Each row was made from one walk, in order. Every step used is in the known rows, and no mark comes twice. Write each row's walk.
Known rows
K > H > V > L > G > C: [-258 -174 -289  -86  112   28  287 -133   46  132   20   37  127  212
  -83  310    4 -346  129  223  128   43  -62   39    4  -12   79  243
  -94 -146  -44  257  174   23  -40   13 -119 -208    5 -147  111  152
   81   89 -276 -122 -189    4]
V > L > G > C > U > K > H: [-291 -149 -261 -154  167  -53  164  -20  -20   93   82   16  119  273
  -39  283  -81 -266   82  156  334  103   74   29  -24   91   93  301
 -152  -90  -31  249  -16 -226   94   17 -214 -140 -173 -125  159  190
  248   33 -311 -112 -246  -29]
H > S > G > C: [-304 -152 -193   28  188  -32  289 -122  -79   85 -108  -51   60   35
    8   71   65 -292 -105  -13  272   34  -16   -6   50  -96   80  208
  -41  -82  -17  108  236  -25 -113   61  -55  -84  243  -86  195  139
  131  120 -179 -120 -226  -30]
K > L > H > C > G: [-255 -170 -123  -51  209   31  153  -16 -184  247   12 -154   13   71
   -5  213  -43 -440  -94   93  319 -175 -109 -133  -47  -25  -50  244
 -216 -139  -97   90  144 -207  -35   89  -70 -143   50  -71  216  408
  249  192 -309   29 -250   41]
V > L > G > C > K > H > S > J: [-331  -73 -227 -126   68  -35  336 -110  -53  188  -30   50  150  235
  -34  124  229 -394  -13  146  193   46  -41  146   56   -1  122  108
   12   -7  -70  245  -23  -78  -19  139 -180 -121  -83 -124  107  258
  189   47 -242 -222 -235 -102]
A > G > C > U > K > L > H: [-273  -60 -148  -90  204  -69   85  133 -118  164  -21 -116  -12  150
 -132  305 -113 -401    9  104  433  -90  -23  -14 -163   22  153  237
  -85 -132  -57  131   -5 -255    1   55  -42  -68   -8  -39  206  307
  357  146 -309  -82 -212   71]
A > C > H > K: [-321 -204 -134 -142  155  -11  167 -115  -90  267 -146  -91  -49  100
  -63   34  -52 -298  -83  196  348   38  -14 -104 -198 -147   11  246
  -62  -38   62  148   99  -78  -62   53 -148 -245   -6 -291  319  286
  205  197 -264 -113 -323  -91]
K > H > S > G > C > U > L: [-238 -108 -118   -6  108  -65  195   15 -178  164  -49   14  -18  122
  -35  130  -42 -249 -114   16  337   73   27   41  -50  -39   75  129
 -104 -100   11  158   41 -141  -40  101   27 -127   79   12  190  163
  193  203 -234 -118 -341   72]
H > S > G > C > U > K > L > V: [-179   -9 -106 -104  168  -65  127   30 -223  200   -9  -21   -4  125
 -132  188    7 -241  -44 -133  402  -64   43   90  102  114   94  281
  -10 -111  -90  121   37 -249   27  147 -130  -34   41 -104  168  289
  356  133 -351 -122 -168   42]
J > E > N > S > G > C: [-202 -206 -291  109  304  -67   68  -76  -77   98  -39  -38  -29  -21
   42   35 -225 -230 -138   15  303  -56 -123 -170  -80  -96   80  298
  -61  -28   12  -21  141  143 -197   23   93  -56  335  -88  124  294
  143    1 -152    4 -258 -118]
N > S > A > C > U: [ -86 -121  -33 -164  122  -91  113   12 -199  176 -134 -196 -206  -60
  105  105   34 -296 -213  -55  326   42  -63 -234 -191 -151   94  159
  -40    8 -105   12   84 -185 -137  -56   50  -97  122 -277  327  230
  212  329 -199    8 -253   97]
H > V > L > G: [-212 -173 -262   90  210   -2  339 -166   50  -16   90   16   44   53
   97  292  -59 -263   62   88  153   44  -84  -97   -9  -11   26  235
 -150 -147   -4  208  279   28   10   -8 -187 -187  104 -249  182  188
   44  213 -274 -119 -151   53]
A > J > E > K > L > H > C > U > V: [-197   11  -50  -10  124 -104   34  -14 -111  320   50 -221 -216   10
  -62  374 -248 -387  -22  218  501  -97 -176 -197  -89   48   64   80
 -193    9  -39  -12   14  -16 -172    3 -136 -170  -54 -379  270  342
  484  430 -210   12 -177  -85]
N > S > G > C > H > V: [ -96 -218  -76 -179  144   23  309 -121 -161  193 -220   15    0   77
 -102  133    4 -314  -85  -79  262  -44  -94  -47 -114 -154  107  244
   10 -121    7  165  242   84 -224   15  -48  -74  269 -149  146  229
   92   95 -267  -59 -333  104]
A > C > K > L: [-264  -95 -172  -49  176    8  134  -26 -153  268 -117 -113 -230  110
   43  128    6 -354 -108  126  301 -122   33  -86  -82  -77  -20  227
   45  -16   29   15   15 -202  -57   57 -135 -235  -53  -97  435  302
  263  167 -210 -122 -196  -75]
S > J > L > V: [-155 -298 -148  208  120  -59  291 -146 -198   95  -40    7 -128   31
   42  218 -128 -190  -39    2  386  -40 -183 -149 -177  -75   57   45
 -243  -46 -161  266   48  188  -96  -22  -70  -16  209 -258  274  171
  200  137 -209 -111 -152    3]
K > H > C > G: [-283 -257 -188  -53  115   51  229 -104  -98  270 -116  -84   82  105
  -25  103    0 -373  -93  173  343  -37  -53 -119  -59  -65  -55  261
 -142  -81  -27  147  111  -87  -84   24 -138 -169   25 -132  258  277
  201  174 -270   17 -299  -56]
H > S > J > L: [-225 -239 -238  190  126  -96  373 -169 -126  -15 -147   37 -125   -6
   78   93   16 -200  -95   10  320   14 -135  -74 -117 -100    5   -7
 -169  -32  -63  151   64  118  -41   24   -9  -88  209 -309  231  165
  114  118 -220 -214 -224  -66]
J > L > H > S > A > G > C: [-311  -54 -207   -2  101  -79  229   29  -56   88  -31  -86  135   27
 -153  186  102 -389   30  155  158   13 -244   -7 -204 -173  208   79
 -134 -120 -187  160   66  -83 -116   57  198  -28  305 -134  -34  211
  147  149 -189 -106  -92   69]
N > J > L > G > C: [-278 -290 -311    5  240  -73  245  -36  101  -59  -50   37   84    9
  181  250 -146 -282   33  181  246  -87  -57 -186 -167  -86   70   79
 -310  -51  -81  116   99   24 -162 -144   28   -2  201 -106  -31  198
  185  -65 -166  -11 -264   -5]
A > S > N > J > E > K > H > C: [-127 -168 -267  -83   46 -124   22  -66   19  216 -109  -33   42  -36
  -71   94  -72 -387  -75  282  360  -75  -77 -196 -142  -24  -61  234
  -26   49   47   65  -23  156 -282  -52  -12 -253  230 -550  167  317
  209  250 -172   31 -385  -42]
N > S > A > G: [-109 -218 -120   11  251  -31  214    7  -44   96 -143 -166   15  -71
   88  167  -19 -392 -185   -1  201   96 -217 -215 -231 -133  117  176
  -23  -78  -54  103  111   -8 -149  -88   46   17  356 -216  258  238
   47  273 -187  -15 -170  145]
N > J > E > S > G > C > H > K: [-245 -148 -258  -80  285  -27  195   35 -101  158 -116   51   67   58
  -66  -64  -47 -309  -29  121  390  -58  -82 -153 -106 -184  105  270
 -106    6  105   51  113   82 -266  -42  -64  -41  226 -261  -74  376
  114   26 -211  -31 -440  -71]
N > J > L > G > C > K: [-283 -197 -291  -38  172  -44  279  -11   65   23  -88   69   78   62
  169  179  -68 -278   17  174  258 -153  -19 -145 -147  -86   92  120
 -218   -3  -42   65   32  -75 -191  -84  -58  -12  114  -80  -44  256
  274  -67 -174  -26 -255  -48]
K > H > C > U > V: [-195 -205  -35    3   31   67  214 -109 -119  274 -180  -80  -69  176
   28  281  -84 -290  -29   22  427   66  -54  -90  -65    6   95  183
 -122  -62   19  103   77  -18  -59   17 -149 -188 -184 -287  387  250
  335  339 -302   50 -233 -136]
J > E > N > S: [-156 -256 -357  259  318  -30   42 -194  -71   83  -44  -41 -110  -80
  183   73 -300 -195 -151  -61  315  -29 -132 -227 -181  -39  -46  213
  -82  -78   85  -17  115  164  -97    2   51 -144  237 -257  258  409
  137  124 -176   19 -243 -193]
K > H > S > G > C > U > V > L: [-259  -53  -11  -87   68    7  284  -23 -148  166    1  -30  -11  255
  -88  247   95 -274    6  -30  263  132  -38   92  127   54  145  168
  -38 -126    3  148   25 -103  -45  104 -120 -148 -128  -91  201  197
  225  213 -308 -121 -194  -84]
J > E > N > S > A > C > K > H: [-141  -63 -234  -79  133  -47  -26  -90 -189  347  -85  -68  -53   54
  -53  -11   40 -316 -116  132  283  -25 -155  -97 -182 -173   87  266
  162   44  -21  -21 -107  -34 -135   48   32 -171  116 -265  278  454
  219  137 -178   44 -218 -164]
L > K > H > S: [-239 -170 -292  129  152   16  180 -320 -119  274  -47  -30  114  101
   31  143   49 -321  -60   21  248   62  -76  -16 -157   -4  -48  162
   20 -200   17  181  132  -80  -63   51 -168 -112   54 -272  346  235
  173  183 -232 -120 -243  -81]
J > L > G > C > U: [-336 -226 -288   36  118  -44  247   18  -36  -19  -27  -20  -59   94
  107  203 -156 -204    9  127  322  -61    3 -163 -165  -49   52  121
 -327  -49 -119  121   69 -109 -108  -59   55  -54   26  -57   71  149
  299   79 -176  -53 -204   17]
E > K > H > V > L > G > C > U: [-224  -58 -274 -194   16  -56  281   21  -30   56   45   39    4  226
 -141  239  -54 -210   84  277  213   22  -54   41  -31   39   50  261
 -130  -19  -28  230  106 -119 -146   12 -163 -232 -101 -197   83  124
  233  165 -278 -158 -190    7]
G > C > U > V > L > K > H > S: [-248   13 -147  -46   92    7  119 -143  -79  304   21  -57   -3  257
  -45  320   -6 -313   44   22  194   84  -48   58  -22  110   97  171
  -39 -190   -6  112   13 -196  -55  131 -168 -169 -257 -147  174  209
  333  193 -299 -136 -192 -186]
H > S > N > J > E > K: [-150 -161 -350   77  257 -162  119 -149  -13   -8   -6   43  -22 -100
  106   30  -54 -205 -111  129  337  -63  -82 -172  -24  -46  -80  116
  -18   -3   55   87  116   86 -237  -24  -82 -188  279 -412  198  349
  167  199 -155   -9 -279  -92]
C > K > H > S > N: [-206 -178 -229   32   65   28  258 -225 -204  237  -89   85   57  149
   21   34  196 -273 -109   -2  287  -13   53   27  -16    8  -26  189
  117 -115   -1  179   25  -56  -58  126 -155 -164   50 -257  455  366
  176  232 -245  -57 -289  -64]
C > H > S > A > J: [-259  -76  -67  -10  150  -49  196 -223 -181  206  -95 -133   72 -129
   64  175  160 -431  -89   19  331  101  -29  -12 -140 -139   -3   34
  -29 -159  -40  170   62   -4  -45   -8 -134  -28  289 -313  356  359
   98  342 -151  -40 -317   12]
A > G > C > K > L: [-340  -76 -221  -15  186   35  171  117  -30  225 -184 -109  -92  133
  -28  177  -36 -448  -71  205  244 -138  -17  -26 -105  -44   63  243
   29  -67   37   34  -15 -157 -146   59  -41 -119   42   77  241  287
  249  112 -201 -131 -160  -41]
E > J > L > H > C > U: [-306 -127 -137  240   53  -29  231  -12 -254    3  -10   44 -140   24
   44  159  -99 -214  -11  131  423  -91 -162 -235 -248   28   77  106
 -406  -46  -56   61  215  -31 -103   81    6 -101   56 -357  169  295
  262  255 -316  -33 -290  -84]
H > S > N > J > E: [-188 -210 -294  165  251 -104  119 -214  -19   57  -31   27   -7 -128
  191   76   25 -287  -88   28  358  -75  -22 -189   -4  -69  -59   69
  -15 -120   39   71  136  115 -154  -18  -13 -157  269 -364  222  409
  112  228 -184   51 -315  -52]
H > S > N > J > L > G > C: [-246 -236 -350  -47  218 -128  227  -70   88  -71    6  142  160  -16
  136  159   21 -259    3  127  163 -112    7 -123  -62  -17   67   52
 -204  -71 -158  121   90   16 -133  -20  100    2  272 -182  -33  280
  162  -21 -188  -15 -310   34]
J > E > N > S > A > C > H > V > L: [-105   20 -198 -119  184  -92  -19  -90 -130  197   22  -17 -123  -30
 -120  104  -22 -275   14  126  148  -11 -199  -60 -159 -188   66  283
   70  -71   20   51   49   49  -75   98   55 -287  182 -345  102  454
   17  169 -274  -44 -228  -93]

Which walk is each row?
[-216  -53 -339   44  315  -69   97  132   34   72 -109  -79   52  -96
   16   95   -4 -456    2  174  278  -30 -174 -212 -174 -246  206  164
  -44   16  -24    9   88   87 -276 -139  107   12  368 -173  -61  305
   86  145  -68   36 -245  -23] -> N > J > E > S > A > G > C
[-221 -155 -368  181  224 -123  116 -272 -127  116  -69   99   94   66
  -76   52  -37 -219  -15   68  479   58 -112   84  -40  -42   38  183
   74  -22   37  162  -54  179  107  106 -154 -144  135 -379  300  397
  207   34 -270 -103 -274 -286] -> U > K > H > S > J > E > N
[-269   56 -174 -222  159  -80   84  -91 -138  336  154 -133  135  112
 -148  108  273 -436  -32  236   95   54 -127  -19  -49  -96    6  253
   44 -132 -152  150    0 -363  -40  104 -156 -143   22 -132  146  251
  160  168 -254 -123 -198   14] -> V > L > K > H > S > A > C > G
[-292  -47 -276  -56  132  -70  213   31 -161  -50  -44  136  188  179
 -120  179  132 -267   84  183  304   81 -121   37  -87   51  158  147
 -189  -28 -168  155  -30 -167   61   43  -57   42   65 -265   12  278
  306   27 -311  -58 -224  -75] -> E > J > L > G > C > U > K > H > S > A
[-211 -143 -283 -235  236  -92  -56   65  -20  118   -9  -49   77   40
  -47  215 -106 -504  -15  245  276 -199  -35 -115 -140  -19  -93  163
  -63  -35  -23  133 -127   25 -250  -60   27 -143  199 -204   37  508
  309   69 -108   62 -375   52] -> A > S > N > J > E > K > L > G > C > H
[-307  -47 -227  -37  148  -44  196 -151  -89  242   94   -4  153  204
 -122  146  124 -334    1  150  129   80  -66   76    6   15   64  288
    4 -175  -20  188  118 -161 -102  119 -149  -95   76 -106  137   99
   64   35 -263 -232 -229  -17] -> V > L > K > H > S > G > C
[-140 -108 -270  -23  154 -100  139 -123  -95  101  -98  -51   78  -24
   -4   75   92 -304  -62  187  326   72 -229  -35  -56 -145  -44   94
   29  -13   53  125   -4   13 -211  -94  -80 -167  230 -434  148  348
  130  207 -185    4 -201  -91] -> N > J > E > K > H > S > A
[-180  -76  -92  -42   29 -100  181   -5  -97  201  -42  -63 -209  213
 -125  226 -129 -240   -6  278  443   83 -236  -79   14   -8   91  160
 -126  125   33  153  -71   76 -149   47 -215 -296 -213 -416  228  183
  308  282 -285 -115 -163 -204] -> S > J > E > K > H > C > U > V > L
[-316   32 -108  -47  113  -31  306  -78 -165  174  108  -19   98  158
  -67   96  173 -313  -33  -13  203   -5  -47   85   77  -31  149  252
  -25 -112  -15  147  170 -202  -82  207 -144 -143   77  -80   87  252
  153  126 -257 -191 -193  -24] -> V > L > H > S > G > C > K
[-326 -187 -120 -195  269   66  218  -57   81  166   13  -42  161  289
  -33  328 -164 -343   74  163  152  120 -108  -14  -13   27  140  271
 -206 -107   10  218   62  -50   17   76 -229 -160 -150 -130   59  305
  257   83 -305  -72 -198 -147] -> U > V > L > G > C > H > K
[-158 -122 -230  -69  110  -42  299 -113  -45   58   81   92   89  204
  -61  302  -14 -202  121   89  335   92    7   18  -20   83   61  297
  -78 -138   11  263   86 -130  123    4 -296 -184 -113 -337  212  222
  183  190 -406 -123 -222   69] -> C > U > K > H > V > L > G
[-237   -6 -115  -42  129   38  203  -21 -218  311  -56  -32    3  138
  -84  116  116 -335  -87  -83  240 -137  -22   97  107   40   68  243
   68 -100  -66   92   66 -173 -111  185 -113  -62   91   -8  177  341
  291  133 -259 -125 -119  -13] -> H > S > G > C > K > L > V
[-238   52  -86   -3  139    7  215   38 -206  222  -33 -136   89   51
  -60  173  251 -489  -79   28  206  -50 -196   54 -100  -79  106  145
   91 -146  -72  102    2 -259  -40  123  -21  -55  162 -141  238  474
  191  317 -264  -70  -97  103] -> C > K > L > H > S > A > G
[-291  -51 -157  -40   41  -45  204 -115 -208  273  -41  -39   90  150
  -87   80  149 -304  -68   46  344   -2    2   26  -71  -33   70  216
   15 -140  -59  131  111 -213 -187   77 -102  -16   39 -106  213  151
  272  160 -240 -111 -297   34] -> L > K > H > S > G > C > U
[ -95    2 -198  -21  173  -23  114  -25 -223  271  -17   24  -58   88
 -155  121  -55 -310  -47   -8  264 -278 -189  -17  -34  -62  127  326
   82  -89  -24  -68  105   16 -197  151   58 -101  230 -108   51  486
  248   48 -296   -6 -215  -17] -> J > E > N > S > G > C > K > L > H > V
